How the states are linked:
ξ: z810->z404, z797->z612, z871->z173, z457->z217, z433->z478, z582->z53, z64->z738, z155->z661, z661->z593, z617->z756, z428->z581, z53->z278, z957->z976, z918->z413, z572->z36, z776->z309, z302->z662, z412->z238, z484->z552, z884->z331, z193->z322, z976->z149, z527->z824, z943->z58, z217->z301, z407->z117, z331->z234, z612->z484, z593->z957, z60->z596, z158->z95, z533->z658, z161->z236, z320->z60, z149->z90, z36->z158, z697->z335, z307->z886, z563->z776, z301->z832, z670->z572, z886->z670, z117->z337, z95->z45, z453->z302, z596->z982, z936->z563, z68->z64, z322->z527, z668->z533, z558->z508, z58->z155, z581->z703, z81->z673, z278->z715, z335->z412, z236->z810, z90->z320, z868->z936, z504->z960, z404->z504, z890->z433, z658->z871, z239->z307, z738->z943, z441->z428, z45->z890, z982->z617, z724->z868, z552->z81, z337->z724, z662->z407, z541->z668, z845->z697, z508->z845, z478->z161, z960->z15, z413->z884, z238->z797, z756->z918, z824->z453, z673->z193, z210->z68, z309->z441, z832->z767, z15->z457, z715->z210, z969->z605, z234->z239, z703->z582, z767->z541, z173->z969, z605->z558
γ: z810->z337, z797->z976, z871->z715, z457->z776, z433->z302, z582->z161, z64->z15, z155->z832, z661->z767, z617->z508, z428->z890, z53->z236, z957->z668, z918->z697, z572->z673, z776->z158, z302->z884, z412->z593, z484->z90, z884->z412, z193->z982, z976->z533, z527->z756, z943->z217, z217->z309, z407->z234, z331->z238, z612->z149, z593->z541, z60->z969, z158->z322, z533->z53, z161->z407, z320->z173, z149->z658, z36->z193, z697->z155, z307->z484, z563->z36, z301->z441, z670->z81, z886->z552, z117->z239, z95->z527, z453->z413, z596->z605, z936->z572, z68->z960, z322->z617, z668->z582, z558->z738, z58->z301, z581->z433, z81->z60, z278->z810, z335->z661, z236->z117, z90->z871, z868->z670, z504->z868, z404->z724, z890->z453, z658->z278, z239->z612, z738->z457, z441->z45, z45->z824, z982->z558, z724->z886, z552->z320, z337->z307, z662->z331, z541->z703, z845->z58, z508->z943, z478->z662, z960->z936, z413->z335, z238->z957, z756->z845, z824->z918, z673->z596, z210->z504, z309->z95, z832->z428, z15->z563, z715->z404, z969->z68, z234->z797, z703->z478, z767->z581, z173->z210, z605->z64
π: z810->z278, z797->z234, z871->z90, z457->z738, z433->z581, z582->z668, z64->z605, z155->z697, z661->z335, z617->z322, z428->z832, z53->z533, z957->z238, z918->z824, z572->z936, z776->z457, z302->z433, z412->z884, z484->z307, z884->z302, z193->z36, z976->z797, z527->z95, z943->z508, z217->z943, z407->z161, z331->z662, z612->z239, z593->z412, z60->z81, z158->z776, z533->z976, z161->z582, z320->z552, z149->z612, z36->z563, z697->z918, z307->z337, z563->z15, z301->z58, z670->z868, z886->z724, z117->z236, z95->z309, z453->z890, z596->z673, z936->z960, z68->z969, z322->z158, z668->z957, z558->z982, z58->z845, z581->z767, z81->z670, z278->z658, z335->z413, z236->z53, z90->z484, z868->z504, z504->z210, z404->z715, z890->z428, z658->z149, z239->z117, z738->z558, z441->z301, z45->z441, z982->z193, z724->z404, z552->z886, z337->z810, z662->z478, z541->z593, z845->z756, z508->z617, z478->z703, z960->z68, z413->z453, z238->z331, z756->z527, z824->z45, z673->z572, z210->z173, z309->z217, z832->z155, z15->z64, z715->z871, z969->z60, z234->z407, z703->z541, z767->z661, z173->z320, z605->z596
θ: z810->z886, z797->z658, z871->z504, z457->z95, z433->z331, z582->z117, z64->z776, z155->z581, z661->z703, z617->z58, z428->z302, z53->z337, z957->z53, z918->z661, z572->z982, z776->z527, z302->z238, z412->z668, z484->z173, z884->z957, z193->z508, z976->z278, z527->z697, z943->z441, z217->z45, z407->z612, z331->z976, z612->z871, z593->z582, z60->z64, z158->z756, z533->z810, z161->z239, z320->z68, z149->z715, z36->z617, z697->z767, z307->z320, z563->z322, z301->z890, z670->z596, z886->z60, z117->z484, z95->z918, z453->z412, z596->z738, z936->z193, z68->z563, z322->z845, z668->z236, z558->z217, z58->z428, z581->z662, z81->z605, z278->z724, z335->z541, z236->z307, z90->z210, z868->z673, z504->z572, z404->z670, z890->z884, z658->z404, z239->z90, z738->z309, z441->z453, z45->z413, z982->z943, z724->z81, z552->z969, z337->z552, z662->z797, z541->z161, z845->z832, z508->z301, z478->z234, z960->z36, z413->z593, z238->z533, z756->z155, z824->z335, z673->z558, z210->z936, z309->z824, z832->z433, z15->z158, z715->z868, z969->z15, z234->z149, z703->z407, z767->z478, z173->z960, z605->z457

The rows follow the links: the fewer symbols apart two states are, the more alike their rows tend to be.

Each row is also shifted at random along 4 hidden directions that mean nothing.

Some states, each with a row of numbers:
z307: [-64,42,52,-37,-49,-10,17,-92,45,4,-3,-6,102,56,-55,23,3,49,136,-7,-60,13,-2,-22]
z658: [14,-1,95,206,74,87,-55,3,-75,-58,-50,36,-49,52,-51,-20,5,-97,113,-15,2,14,-63,-38]
z976: [-46,-19,-24,78,-20,75,-82,-25,10,-41,33,64,26,28,-76,56,14,3,72,-57,-14,22,29,1]
z612: [29,32,63,221,86,67,-53,-45,-53,-21,-24,68,-24,3,-69,-38,21,280,81,-79,-15,-19,-30,18]
z724: [-25,25,93,56,79,-53,37,-63,-38,-12,-10,4,-76,2,-48,-79,7,161,66,3,-57,-71,-57,54]
z810: [-10,20,80,-34,33,35,-2,-58,21,-23,-33,17,44,-19,-58,-24,-28,21,113,-14,-1,-33,-131,-3]
z302: [-7,-46,-34,-57,16,38,8,28,44,7,41,-109,25,-1,27,39,-83,67,-16,-65,8,65,-159,-49]
z593: [-72,-34,-57,-189,-34,13,27,-6,120,1,87,-107,82,-24,-16,77,-96,37,7,-46,-14,37,-66,-21]
z484: [-42,24,62,103,-15,-15,-3,-67,-38,-8,-12,-8,29,75,-40,-12,13,77,111,-21,-60,38,-117,-23]
z936: [23,41,-60,-6,-86,-88,1,-56,-39,33,-63,77,80,55,-32,-9,106,232,-25,17,-80,23,59,44]
z617: [-31,57,-35,72,-110,-97,51,13,-21,53,66,-45,54,55,76,36,27,-36,-53,55,-18,75,181,-40]
z668: [-100,-21,-66,-48,-47,19,-33,-39,88,-17,111,5,56,-5,-79,85,-27,122,33,-69,-40,14,85,30]
z238: [-60,-61,-25,-64,45,57,-32,24,48,-64,80,-24,-47,-58,-59,34,-81,-88,8,-34,21,-21,-81,21]
z504: [-34,-3,17,-130,6,-92,23,-72,-5,-2,-28,36,-30,-33,-53,-65,28,100,8,27,-53,-85,-138,90]
z155: [44,-40,-60,53,-39,59,-54,46,-11,58,-16,-11,0,50,99,40,30,-33,-58,-69,43,77,-8,-57]
z453: [93,-32,19,-113,114,92,14,50,69,24,-41,-39,-36,-101,59,-27,-66,55,-50,-50,87,-69,-22,-12]
z552: [-43,-21,98,-77,62,-30,31,-17,-10,-54,-33,-1,-91,-2,-49,-55,-12,-263,74,81,-16,-82,-59,27]
z217: [-19,49,-39,204,-85,-89,24,17,-58,68,86,-26,-15,72,90,23,58,87,-79,3,-26,73,215,-20]
z60: [13,0,5,-138,18,-64,16,-38,-8,-13,-70,76,-24,-48,-53,-69,45,45,-17,50,-28,-97,-51,89]
z412: [-60,-32,-50,7,-39,20,6,18,49,3,87,-109,44,72,8,89,-53,41,15,-59,-35,104,27,-59]
z715: [-67,33,69,-193,-2,-53,63,-102,80,6,2,-10,60,-31,-62,-25,-31,72,104,23,-47,-78,-66,37]
z533: [-23,-34,24,-30,29,111,-71,3,42,-72,-5,63,0,-31,-83,35,-29,-218,82,-3,38,-37,5,-1]
z210: [-56,7,27,-214,-1,-89,50,-85,51,-1,-14,31,3,-43,-64,-47,11,58,36,43,-52,-108,-46,88]
z572: [82,4,2,-17,28,-33,-4,12,-76,-19,-114,74,-22,-30,-22,-74,53,21,-48,58,-3,-41,-92,46]
z404: [-93,36,70,-52,-34,-58,50,-80,50,-2,14,-13,42,76,-57,19,17,-42,128,43,-81,-22,161,2]
z68: [48,-28,19,-93,39,-23,-10,16,-54,-46,-110,74,-62,-33,-37,-72,39,-181,-23,84,7,-74,-104,52]
z918: [83,-46,-24,240,46,69,-73,80,-97,38,-25,13,-131,39,111,-13,45,-10,-89,-71,64,49,-8,-37]
z884: [-34,-35,-10,-35,23,51,21,44,69,-16,61,-105,7,29,10,67,-75,-63,19,-27,-3,52,87,-60]
z662: [-48,-39,-6,28,77,45,-7,29,41,-49,91,-42,-69,-34,-48,27,-72,39,7,-45,0,-17,46,20]
z596: [53,15,-39,47,-78,-49,-13,9,-93,-3,-95,46,57,70,0,-12,84,-30,-31,57,-37,68,-41,-14]

The symbols that take the first to the second take the third to the fourth, perhaps in another order. What is the fourth?
Answer with the state's name.
[2,26,-18,67,-14,-43,22,25,0,57,63,0,-58,-20,87,-3,25,18,-87,8,36,-23,209,12]
to [62,-30,1,163,73,80,-16,64,-30,18,-5,-70,-57,49,63,10,-27,124,-28,-83,18,66,21,-62]
as [46,-9,-56,90,-16,21,-34,17,-6,79,13,20,-31,9,94,13,49,153,-85,-79,39,17,98,-3]
to z593

[-18,-13,22,35,50,99,-64,-13,31,-55,7,75,-9,-31,-86,23,-11,-36,76,-32,24,-44,60,21]
to [15,18,97,222,68,49,-32,-30,-80,-34,-38,24,-44,49,-43,-40,11,82,104,-33,-24,12,-82,-21]
as [-38,27,59,53,1,-49,17,-84,-35,5,-6,-12,11,36,-38,-40,9,180,85,-27,-62,4,-188,16]
to z504

[75,25,5,-107,38,-46,24,-21,-18,-8,-102,86,-4,-73,-44,-80,47,130,-42,54,-12,-97,-21,82]
to [22,-23,-58,-59,-26,-27,-14,21,-6,61,33,-4,-43,-86,99,-24,0,-7,-124,-26,77,-19,-165,27]
as [63,-53,-83,42,-31,36,-70,30,-49,68,-22,-7,-16,-5,111,1,23,84,-104,-101,65,70,-284,-30]
to z161

[19,38,-36,-127,-82,-63,25,-35,17,12,-75,69,100,25,-35,6,78,34,-4,71,-50,-9,139,29]
to [-2,40,-12,-34,-44,-80,60,22,2,43,55,-40,10,-43,76,-11,-13,-54,-83,57,32,-5,50,-4]
as [84,58,10,68,-13,-55,47,33,-71,6,-58,-2,39,5,33,-39,25,33,-52,75,-1,34,24,-22]
to z58

[-10,16,81,27,41,95,-30,-20,45,-50,-26,52,27,10,-77,25,-9,-117,135,6,5,-38,152,-19]
to [48,9,-38,164,-78,-38,-36,24,-137,-10,-96,58,17,132,-2,0,112,-72,-19,53,-58,99,29,-29]
as [-11,21,87,80,39,27,-6,-51,-23,-26,-27,11,12,33,-51,-25,-4,42,117,-16,-25,-5,-83,-18]
to z563

[54,10,-27,-81,-48,-43,1,0,-39,-13,-104,54,53,10,-16,-25,56,-78,-28,73,-17,7,-50,13]
to [-8,7,-61,18,-66,-51,-1,11,1,70,61,-3,-15,-11,99,13,32,22,-97,-16,33,10,61,7]
as [70,41,22,-119,39,-68,78,29,-21,15,-17,-37,3,-148,58,-91,-59,21,-103,72,71,-57,-219,23]
to z890

[72,66,43,-52,34,-51,86,39,-8,4,-30,-23,13,-85,40,-60,-31,-36,-62,103,39,-47,72,0]
to [-38,-3,-88,-50,-125,-56,-7,6,17,73,63,-16,34,14,98,51,30,-92,-85,-5,28,50,10,-16]
as [7,41,115,-62,97,63,23,-53,67,-32,-35,36,17,-62,-80,-36,-42,35,126,12,13,-115,76,19]
to z320

[-15,-46,14,177,92,99,-88,37,-39,-84,35,55,-114,-12,-69,9,-17,-59,31,-46,24,-19,29,22]
to [-80,32,58,-59,-44,-43,37,-87,41,4,6,-18,74,60,-50,15,3,7,127,20,-74,-3,19,-11]
as [46,-38,-40,-22,5,38,-36,44,5,50,-3,11,-55,-47,97,-3,9,-81,-93,-34,87,-18,-34,-4]
to z593

[-41,-50,-20,-96,32,41,14,32,74,-29,71,-98,-1,-26,-8,45,-99,-43,2,-37,9,25,-70,-25]
to [-37,-14,25,92,-55,72,-71,-22,-29,-44,-31,22,61,101,-49,55,16,-200,127,-13,-20,84,-100,-70]
as [-7,-19,-52,-192,-54,7,3,24,92,56,27,2,14,-62,87,36,-7,-199,-72,13,81,-48,91,0]
to z541

[55,-24,45,-66,142,87,41,62,73,-11,7,-82,-59,-73,24,-10,-100,41,-14,-34,59,-54,71,-20]
to [-31,-34,-3,35,89,36,5,26,34,-34,87,-64,-66,-40,-33,12,-81,144,-10,-63,-2,-10,8,15]
as [-71,-46,-69,22,-34,44,-81,-21,15,-41,72,29,16,-3,-68,57,-18,34,24,-71,-15,38,-122,18]
to z236

[-19,29,94,160,80,-48,24,-60,-74,-10,-10,5,-84,34,-44,-80,19,223,67,-18,-66,-36,-68,41]
to [62,87,-9,-23,-35,-86,79,-9,-13,39,-27,-8,99,-37,28,-37,18,206,-54,57,-14,2,66,4]
as [-42,-23,11,127,97,64,-30,25,20,-61,92,13,-105,-22,-71,25,-36,68,24,-45,-8,-39,202,36]
to z724

[-94,-24,-38,97,-23,50,-52,5,43,-49,102,12,-9,61,-72,97,-7,-39,54,-39,-40,41,237,-4]
to [-36,36,72,-6,0,58,-4,-54,63,-24,-19,35,77,37,-72,36,-4,-48,147,5,-21,-21,158,-27]
as [-31,-6,-6,-166,-8,75,-46,-58,97,-33,5,63,88,-78,-89,33,-37,-4,74,-35,27,-53,-91,25]
to z715

[43,-35,-12,-35,41,19,-16,61,-3,29,12,8,-100,-88,95,-31,-9,-171,-106,6,105,-61,-30,17]
to [50,-41,-74,-147,-31,39,-28,10,48,72,-15,-9,34,-64,95,11,-8,54,-91,-73,79,2,-192,-8]
as [46,-26,-42,43,-3,60,-16,32,17,54,-6,-60,26,47,74,37,-10,127,-35,-91,17,77,-10,-63]
to z302

